Below is a small trained network, with its code and all its weights. Each question gives an input and a target symbol and asks what happens when units are switched off, that is, made to give their printed mean instead of their output.

import numpy as np


def w(rows, s, z=0):
    codes = np.array(rows[::2]) - 128.0
    scale = np.full(codes.shape[1], s)
    scale[-1] = z or s
    return codes * scale


def f(y):
    return np.maximum(y, 0)


def softmax(a):
    e = np.exp(a - a.max(-1, keepdims=True))
    return e / e.sum(-1, keepdims=True)


def log_softmax(a):
    a = a - a.max(-1, keepdims=True)
    return a - np.log(np.exp(a).sum(-1, keepdims=True))


def net(x, mask):
    ids = ['αβγδεζηθλξστφψω'.index(c) for c in x.split()]
    T = len(ids)
    res = E[ids] + P[:T]
    q, k, v = (res @ M[0].T for M in (Q, K, V))
    z = softmax(np.where(np.tri(T) > 0, q @ k.T / 3**0.5, -1e9)) @ v
    res = res + np.where(mask[0], z, O[0][:, -1]) @ O[0][:, :-1]
    y = f(res @ A[0][:, :-1].T + A[0][:, -1])
    res = res + np.where(mask[1:9], y, B[0][:, -1]) @ B[0][:, :-1]
    return log_softmax(res[-1] @ U[:, :-1].T + U[:, -1])


Q, K, V, O, A, B = {}, {}, {}, {}, {}, {}
E = w([
[77,170,63],'α',
[116,191,71],'β',
[186,143,142],'γ',
[252,121,43],'δ',
[161,163,152],'ε',
[73,66,144],'ζ',
[116,188,71],'η',
[129,81,178],'θ',
[122,73,187],'λ',
[148,166,39],'ξ',
[90,93,181],'σ',
[111,63,152],'τ',
[111,70,151],'φ',
[174,147,146],'ψ',
[98,100,173],'ω',
],0.019)
P = w([
[68,1,49],'0',
[106,119,162],'1',
[116,123,162],'2',
[122,126,161],'3',
[126,127,162],'4',
[133,127,160],'5',
[133,128,160],'6',
[139,127,160],'7',
[142,123,158],'8',
[143,125,161],'9',
[147,126,164],'10',
[150,127,162],'11',
[148,118,155],'12',
],0.011)
Q[0] = w([
[159,254,117],'h0',
[93,73,115],'h0',
[153,112,164],'h0',
],0.025)
K[0] = w([
[167,219,254],'h0',
[100,127,108],'h0',
[181,103,153],'h0',
],0.022)
V[0] = w([
[44,118,127],'h0',
[72,102,254],'h0',
[89,138,129],'h0',
],0.02)
O[0] = w([
[208,55,36,170],'h0',
[3,45,80,2],'h0',
[160,81,61,98],'h0',
],0.013,0.007)
A[0] = w([
[97,158,175,57],'n0',
[134,153,18,131],'n1',
[231,132,139,153],'n2',
[65,189,77,204],'n3',
[208,100,109,248],'n4',
[131,24,197,72],'n5',
[92,236,42,219],'n6',
[105,245,4,2],'n7',
],0.013,0.0039)
B[0] = w([
[113,87,83,176],'n0',
[169,134,180,190],'n1',
[98,124,96,252],'n2',
[165,172,183,149],'n3',
[121,114,196,207],'n4',
[122,185,55,176],'n5',
[186,39,110,150],'n6',
[6,187,104,144],'n7',
],0.019,0.033)
U = w([
[111,64,149,1],'α',
[3,52,147,232],'β',
[106,121,114,127],'γ',
[166,215,99,195],'δ',
[76,100,120,147],'ε',
[207,113,103,181],'ζ',
[44,66,136,156],'η',
[96,115,87,83],'θ',
[97,125,78,81],'λ',
[168,168,149,114],'ξ',
[100,77,90,77],'σ',
[122,110,102,81],'τ',
[105,92,110,58],'φ',
[115,127,111,97],'ψ',
[116,106,96,63],'ω',
],0.011,0.0051)

Each question gives the input, a string of symbols that net reads in full, and the target symbol t.
The units are the heads (3 rows each of Q, K, V and O) and the neurons (one row each of A and B). Each row of codes is followed by its name. A weight is (code - 128) times the scale printed after its matrix; where a second scale follows, it is the last column's (O, A, B and U).
mask holds one flag per unit, heads first, then neurons. A switched-off unit (its flag False) gives its mean, the last column of its rows in O or B, instead of its output. The means were averaged over made-up inputs and are rounded, as every weight is.
A unit's drop is (log p(t) with every unit on - log p(t) with that unit switched off) / (log p(t) with every unit on - log p(t) with every unit switched off).
The circuit of an input: a set's keep is (log p(t) with only the set's units on - log p(t) with every unit switched off) / (log p(t) with every unit on - log p(t) with every unit switched off). Starting from all 9 units, units are removed one at a time, each time the one whose removal leaves the highest keep (on an exact tie, the one counted first), for as long as the keep stays at least 0.8.
circuit, biggest first: the units of the circuit, biggest drop first
most important unit: the unit with the biggest drop
top k neurons: the k neurons with the biggest drops, biggest first
drop of u: that unit's drop, to one decimal
input ξ ζ ζ ζ γ ζ ψ ζ σ ψ ζ, target ξ: top 3 neurons : [n4, n0, n5]
input λ ζ φ δ ζ δ δ γ ζ ζ ζ θ, target λ: circuit, biggest first : [n5, h0, n4]
input ζ ζ α γ β, target β: top 2 neurons : [n7, n5]
input ζ θ ζ ξ δ ω, target ζ: top 2 neurons : [n2, n1]
input ζ ζ θ ξ ξ δ α δ φ, target ζ: top 3 neurons : [n1, n2, n5]
input α δ η ζ λ ω ω, target α: circuit, biggest first : [n4, h0, n5]
input ξ ζ ζ ξ α ζ δ λ ζ τ, target ξ: most important unit : n4
input α ζ ζ ξ τ, target α: top 4 neurons : [n4, n2, n5, n7]
input α ε γ α δ δ ζ ζ γ ζ ζ ζ, target α: top 2 neurons : [n4, n2]
input ξ λ θ ξ ω λ ξ ζ ζ ζ σ, target ξ: circuit, biggest first : [n4, h0]
input η δ ψ, target β: top 2 neurons : [n5, n1]
input δ ζ φ λ θ η ξ ζ ζ θ ζ ζ, target δ: top 2 neurons : [n2, n6]
input δ γ ξ ζ δ ζ θ ζ δ γ ζ ω, target δ: top 2 neurons : [n2, n6]
input δ ζ σ θ λ, target δ: top neuron : [n2]
input δ ω ζ ζ δ ζ δ θ ζ ξ δ ζ α, target β: top 2 neurons : [n7, n5]
input ξ ξ ω, target ξ: top 4 neurons : [n4, n5, n0, n7]
input α ζ ξ η θ δ λ ζ δ σ, target α: top 2 neurons : [n4, n2]
input ζ λ λ ζ η δ ζ ζ δ σ, target ζ: top 3 neurons : [n2, n1, n5]
input λ δ ζ σ ξ ζ λ ξ ψ, target β: top 2 neurons : [n1, n5]
input δ λ δ ζ δ σ ζ ξ τ, target δ: circuit, biggest first : [h0]
input δ ζ λ θ, target δ: drop of n2 : 0.3
input ξ ω δ θ σ θ ξ η ζ σ ψ λ ζ, target ξ: drop of n5 : 0.1
input ξ ζ η, target β: drop of h0 : 0.3
input δ ζ τ ζ ζ τ ξ σ ξ ξ σ, target δ: drop of h0 : 0.5
